Each row was made from one path, in order. Every step used is in the known rows, and no mark comes twice. Write each row's path.
Each row is shifted at random along 3 fixed directions that mean nothing.
Known rows
kizen, pusek, gigu, fenum: [-461 -248  226 -543 -208  -57 -178   64  220   26  128  183  177  251
  134 -108  212  268 -205 -137  -14   76   51   74 -158  149  409  -37
  -51   79  161  177  -40  174  218  217   16  146  104  -41  161   46]
fenum, tutipag, vazu, kizen, pusek, gigu, rufizug: [-141  -38 -293   24   -6   50  126   18  164 -144  -25 -150  253  248
  114  173  -35  -77  113   78  190 -342   71   57   46  -43 -186  -64
  -99 -120   -3  103   81 -164 -296  -26   25  275   64   60 -169   92]
zumo, pefu, fenum, tutipag, kizen: [-372 -362  368 -796  -37 -226 -361  440 -255 -239  101  327  301   18
  -32 -409  455  435 -252   53 -726  458  145   61 -163  416  744  -10
  -97  244  176  224 -341  143  350  -29  -77 -138  -27  181  214 -364]
tutipag, kizen, pusek, gigu, zumo, fenum, pefu, rufizug: [-154  -71 -245 -342   21  -42   -8  215  290 -199   -6   24  150  178
   -7  186  202   97  -83   82 -204  -85  215   33 -113  101  -25   28
  -50  142   43  -13   26  -22  -18 -252  -14   90  -97  -96  119  -10]
kizen, rufizug, gigu, tutipag, vazu, zumo, fenum: [   2  -69 -282  106  171  -25   -7   -4  290 -163   50   -5   30  -41
 -158  272  218  -41   -8   59  -57 -205   -8    5   55  -36 -203  153
    6  123   -3  -76   54 -104  -43 -160  -19  160   77 -103   64   35]
vazu, tutipag, kizen, gigu, zumo, fenum, pefu, rufizug: [ -17  144 -309   33  472 -239   96  298    0 -280  178   81 -236  380
  -36  282   -2  -39 -184  -81   35 -453   -3 -171  -74  -85 -364  117
  156  299  300  133  237  -53  -29 -588 -228  -95 -368 -330   83  404]
zumo, pefu, kizen, pusek, gigu: [-138   -8 -265 -125  -99   22   57    4  198 -134   17  -53  150  300
   31  180   32   48  -39   26   42 -239  151  -22  -66   39 -127   88
  -38   70   73   98   92  -42 -118 -176    4   97    0 -124  -17  132]
zumo, kizen, pusek, gigu: [-383 -195   -9 -429 -332    6 -137   -9  161  -58   -4   20  348  278
  124  -27  187  191  -44   46  -48   54  158   86  -70  191  293    7
 -142   13   17  142  -83   39   10  105   77  158  179   21   16  -98]
pefu, gigu, kizen, rufizug, pusek: [-381  -34  -88 -623 -167 -141  -94  110  117 -144  143  149  299   63
  123  -78  321  357 -169  -20 -184   37  280   79 -206  271  388  -78
 -116   73  261  197  -26   70  -11  232  -19   96   30   29   89  -29]
fenum, tutipag, kizen, pusek: [-188   -8   19 -137   77 -130  195  245   -5 -216  163   36  371  246
  201 -149  -10  102 -215  -95   97 -205  115   36  -51   89  155    2
  -78  -29  301  333   86  -94 -265   67 -109   38 -154  -98  -79  107]
vazu, zumo, pefu, rufizug, gigu, tutipag, kizen: [-159   58 -210 -320  290 -244 -169  127 -117 -150  142  195 -247  301
  -87  200  200  135 -155   -2 -160 -253    5 -219 -137   94  -71   99
  128  355  262  120   74   96  186 -420 -187 -131 -148 -168  121  200]
pusek, gigu, rufizug, kizen, tutipag, vazu, zumo: [ -27    6 -465  468  142   57   83 -193  295  -64  -20 -112 -103   94
 -119  438  -11 -161  140  113  132 -537  -66  -57  102 -157 -489   43
  -17  -28  -62  -90  197 -200 -263 -161  -11  366  132  -22  -77  228]
kizen, gigu, fenum, pefu, rufizug, pusek: [-381 -159  113 -452  -87 -240  -81  216  113 -154  154  183  287   80
   55 -169  338  362 -251   11 -378  231  166  129 -209  229  453 -161
 -135   27  244  163 -105   78   44  311  -58  111 -102   13  152  -45]
pusek, gigu, rufizug, kizen, tutipag: [-223  -17 -266  135   10  -71   81 -112  206  -64   92   10  -59  134
    8  244   47   48    4   28   30 -359    2   25  -16  -44 -186  -94
  -56  -69  100   83  154  -94 -203   88  -32  349   34   -1  -13  267]
vazu, kizen, gigu, fenum, pefu, rufizug: [-338 -173    4 -376  -75 -180 -234  252  -33 -161   41  129  131  150
   -7  -51  251  238  -58  125 -396  135  101   73 -149  187  299  -65
  -76  116   61   53 -146   62  151  -86  -58  123   10   81  149 -110]
fenum, pefu, tutipag, kizen, gigu: [  44   59 -295   16  192  -34 -122   70 -131  -96   10   59 -275  100
  -80  189  -32   -1   -5  -13 -205 -214  -26 -237 -109   -8 -266  164
  145  286   65  104   72   51  167 -565 -115 -149 -150 -123  -11  119]
vazu, tutipag, kizen, rufizug, gigu, fenum, pefu: [-214 -131 -170 -187  -12  -87 -328   -2   -6  -72    3   85 -107   55
 -102  152  250  130   67  121 -342   28    4  -61  -84   68   75   -4
   17  185  -20   -4 -133   34  209 -235  -42  108   23   61   55  -45]
pefu, fenum, tutipag, kizen, gigu: [  96    7 -246  139  171  -21  120  149   87 -216   10  -62   39  -72
  -60  154   23  -43  -36   63 -140 -184   64  -33  -28  -55 -204  129
    9   59   50   80   46 -121 -123 -348  -73   16 -100  -73  -40    0]
fenum, tutipag, vazu, zumo, pefu, gigu, kizen: [ -46 -240 -261    8   10  -27   -2  188  155 -378 -100 -117  484  -81
 -151    3  234   82   64  356 -465  -10  237  139   55  178   71  -23
 -241  -41  -88  -41 -173 -270 -306 -214   17  210  103  213 -103 -348]
vazu, zumo, pefu, rufizug, kizen, pusek, gigu, fenum: [-231 -117 -274   12  -76  -68   59   56  442 -195   15  -26  258  236
  -76  279  256   81  -41  188 -126 -223  159  109  -43   37  -67   35
 -140  -27   22  -54   39 -128 -211  -26   10  371   82  -40  116   59]
pusek, gigu, kizen, rufizug: [-328   29 -144 -322  -11  -80  -62   23   81  -25  144  100 -122  372
  149  141  -14  127  -72 -126  149 -301   60  -29 -112   30  -19 -111
   26  100  207  193  160   49   17  -23  -73  134  -64  -90   19  323]
kizen, rufizug, gigu, fenum, pefu, tutipag, vazu, zumo: [  39  -69 -249  171  204  -15  -80   49  162 -125   18   50 -101 -122
 -214  220  163    5  -19  105 -325 -152   -6  -86  -50  -27 -182   87
   39  178   -2  -62  -12  -74   54 -300  -78   89  -18   -6   56   -9]
tutipag, vazu, zumo, pefu, gigu: [ -16 -121 -120 -141   76   12 -227   97  -39 -122  -71   46   63   88
 -173   51  213   60    8  113 -279   34   51  -91  -23  122   15  165
   11  239  -55  -57 -105   18  180 -366   -7 -111   81    6   57 -148]
pefu, fenum, tutipag, kizen, pusek, gigu, zumo: [-236 -340  -85 -384 -222   70 -199   96  350 -117 -101   43  293 -171
  -28   26  355  180    5  186 -498  166  196   98  -90  187  279   10
 -164   65 -144  -59 -216   -1  106 -166   89  194  213  175  127 -399]
pusek, gigu, kizen, tutipag: [-304 -134 -111 -263  -76  -33 -248  -79   45   41   72  132 -235  194
   25  123   63  131  -17  -79  -61 -163  -49 -100  -89   55    1   -9
   54  179   58   78   54  133  234 -155  -20  104   88  -12   75  149]
rufizug, pusek, gigu, zumo, fenum, tutipag, vazu, kizen: [ 203  170 -304  430  315  -31  374  -76  152 -171  142 -203   92  253
  -69  292 -213 -227 -105   30  373 -610  -47  -61  116 -230 -532    8
   -2  -68  190  137  279 -274 -494 -164  -79  110 -208 -166 -220  352]
rufizug, pusek, gigu, zumo, fenum, pefu: [-116    8   54 -153  101 -155  -73  -64   33   20  187  104 -110  351
  -31   68   25  107 -248  -88  -10 -111  -49  -95 -111   -6  -36 -138
   45  122  243  140  108   68   56    2  -76  -67 -274 -146   34  299]
pefu, kizen, tutipag, vazu, zumo, fenum: [ -67 -206  -97   64   80  -40   25  224  203 -292   22   28  336  -98
 -151   -5  248   40  -97   96 -198  -81   89   71   82  116   74  235
  -90  109   11  -60  -49 -145 -111 -130  -18  139  163  -28  115 -179]
pusek, gigu, fenum, tutipag, vazu, kizen, rufizug: [-293 -278 -118  145 -119  -23  230  210  321 -327   15 -147  641   78
   51  -62  122   62   36  232 -140 -169  166  342  121   47  161 -177
 -344 -287  -13  119 -106 -362 -536  242   12  555  152  197 -129 -132]
pusek, gigu, rufizug, kizen, tutipag, vazu, zumo, fenum, pefu: [-506 -452  102 -401 -116 -162 -521   84   18 -112   39  256  160  176
 -148  -60  480  331  -64  144 -578  206   -7   57  -62  304  429  -94
 -126  169  -10    3 -229   77  286  113   18  241  170  212  190 -163]
rufizug, pusek, gigu, fenum, pefu, kizen, tutipag, vazu: [ 159 -183 -530  372 -201  269   54 -218  498 -109 -251 -291  197 -495
 -293  331  142 -111  275  362 -379  -14  146   93   87  -60 -317   82
 -167 -106 -395 -322 -112 -229 -234 -163  176  392  281  187 -112 -365]
gigu, zumo, tutipag, vazu: [   6 -213 -125  -51   40   75   47   83  287 -177  -74  -23  286 -337
 -111   10  219    9   47  165 -349   65  108  128   98  115   70   63
 -138   19 -152  -91 -116 -144  -96 -101   75  188  220  121   61 -352]
rufizug, kizen, tutipag, vazu, zumo, pefu, gigu, fenum: [-129 -298 -201  -86   -3    5 -257   73  221 -206  -35   89  175 -238
 -316  132  430  158   -6  231 -579   37   84   13  -26  183  100  256
  -75  232 -104 -120 -152  -40  152 -314   26  211  291  103  180 -316]
zumo, fenum, pefu, tutipag, vazu, kizen, gigu: [  67  -62 -224  292  210  -69  170  234   34 -370   68  -80  288  112
 -126   69   21  -39  -75  118 -134 -265   42   26   51    3 -201  169
  -65   47   93  118   38 -226 -282 -244  -89  100  -86  -74  -67   42]
fenum, pefu, rufizug, kizen, pusek: [  79   58 -312    8  -81   60  -63   -2   65  -41 -115  -47    6 -155
  -95  219  119   14  115  167 -270   49  141  -32  -88   58 -144   52
   -5   28 -129 -148  -18    3    8 -118   58   53  -17   78   30 -133]
vazu, zumo, fenum, pefu, kizen, gigu: [ -40   42 -131   26  199 -178 -154  109  -95 -137  106   78 -156  384
 -101  167    6   18 -158  -19  -50 -215  -38 -177  -88   -4 -182  115
  127  268  176   72  113   25  105 -437 -138 -143 -228 -225   58  251]

Write each row's path
[   8 -141 -234   63   71  -85 -105   30  207 -206   33   67   32 -212
 -245  197  244  113  -66  206 -561  -33   76    0  -72  103  -80   83
  -53  146  -16  -50  -39  -75    5 -294  -17  150  -10   37  126 -131] | rufizug, kizen, gigu, zumo, fenum, pefu, tutipag
[-187 -108 -124 -386   18 -119 -158   54   20 -179   57   39  255   77
  -18   54  289  125  -11   71 -138   28   58   40  -27  146  130   26
  -54   76   66  109  -63    6   37   43   35   92   67   66   14  -84] | zumo, fenum, tutipag, vazu, kizen, gigu, rufizug, pusek
[  12 -131 -399 -103  -15   35 -359  -57  -13 -124 -159    2  -33 -126
 -255  257  305   42  198  286 -548   57   84 -109   -3  133  -91  106
  -11  238 -223 -156 -182  -41  181 -465   47    5  148  158   11 -289] | fenum, tutipag, vazu, zumo, pefu, kizen, rufizug, gigu
[  37  -76 -124 -113  127   20   31  150  148 -190   43  -30  261  -24
  -42   86   92  -56  -54   46  -32 -155   55   13   39   43  -65  182
  -10  117   12   26   34  -88  -63 -265    9   57   52  -28   33 -125] | gigu, zumo, fenum, tutipag, vazu, kizen, pusek
[ -81  -32 -377  102  -85   -7  199   30  364 -209    2 -119  198   -3
  -72  220  121   31    6  176 -235 -167  193  101  -32  -29 -171  -34
 -141  -61    2   41    9 -197 -302  -87    2  300  -38    7  -55    1] | zumo, kizen, rufizug, pusek, gigu, fenum, pefu, tutipag
[-183 -176  -95 -158   45  -87   -3   79  208 -204  148   86  243   21
 -113    8  207  190 -244   33 -288 -111  115   12  -67  150   98    5
  -98  137  192  115   20  -66  -96   -7  -47  126  -37  -44   57   -2] | rufizug, pusek, gigu, zumo, fenum, pefu, kizen, tutipag, vazu
[  54   10 -399    5   76    0   57  136  126 -270   10 -100  229  -62
 -145  170  190    3   25  138 -201 -124  146   26   -9   33 -185  144
  -48   97    8  -13   -2 -130 -147 -224   -5   95  -24  -18  -35  -78] | zumo, fenum, pefu, gigu, tutipag, vazu, kizen, rufizug, pusek
[-317 -108  -99 -232   90  -89  -84   85  224  -86  123  114    4  490
   65  174  112   41 -163 -126  158 -350  -37 -108  -59   -6  -42  168
   74  228  180  183  123   56  111 -302  -75   91   22 -238  116  252] | vazu, zumo, tutipag, kizen, pusek, gigu, fenum
[-414 -323   45  -46   29 -182 -124  231  113 -208  123  184  233  140
 -109  -66  295  271 -200  118 -429  -65   49   88  -70  185  291 -109
 -163   53  163   91  -87  -74  -56  135 -101  316   35  106  124  -15] | pusek, gigu, fenum, pefu, rufizug, kizen, tutipag, vazu, zumo
[-149 -115 -239 -217  -22  -83  -59  174  231 -309   30  -14  465   39
  -94   42  341  177  -81  182 -308   16  268  116  -60  199  140    8
 -167   52   76   -6  -72 -142 -188   31    5  156    0   42   22 -156] | tutipag, vazu, zumo, fenum, pefu, gigu, kizen, rufizug, pusek
[-100   24 -214 -340  106 -108  -32   85  111 -146   67   65   30  -68
   12  141  234  125  -78    8 -188  -48  123  -42 -147   68   12   27
   18  110  148  120   21   34   44 -115  -45   12  -79  -24   49   -2] | pefu, fenum, tutipag, kizen, gigu, rufizug, pusek
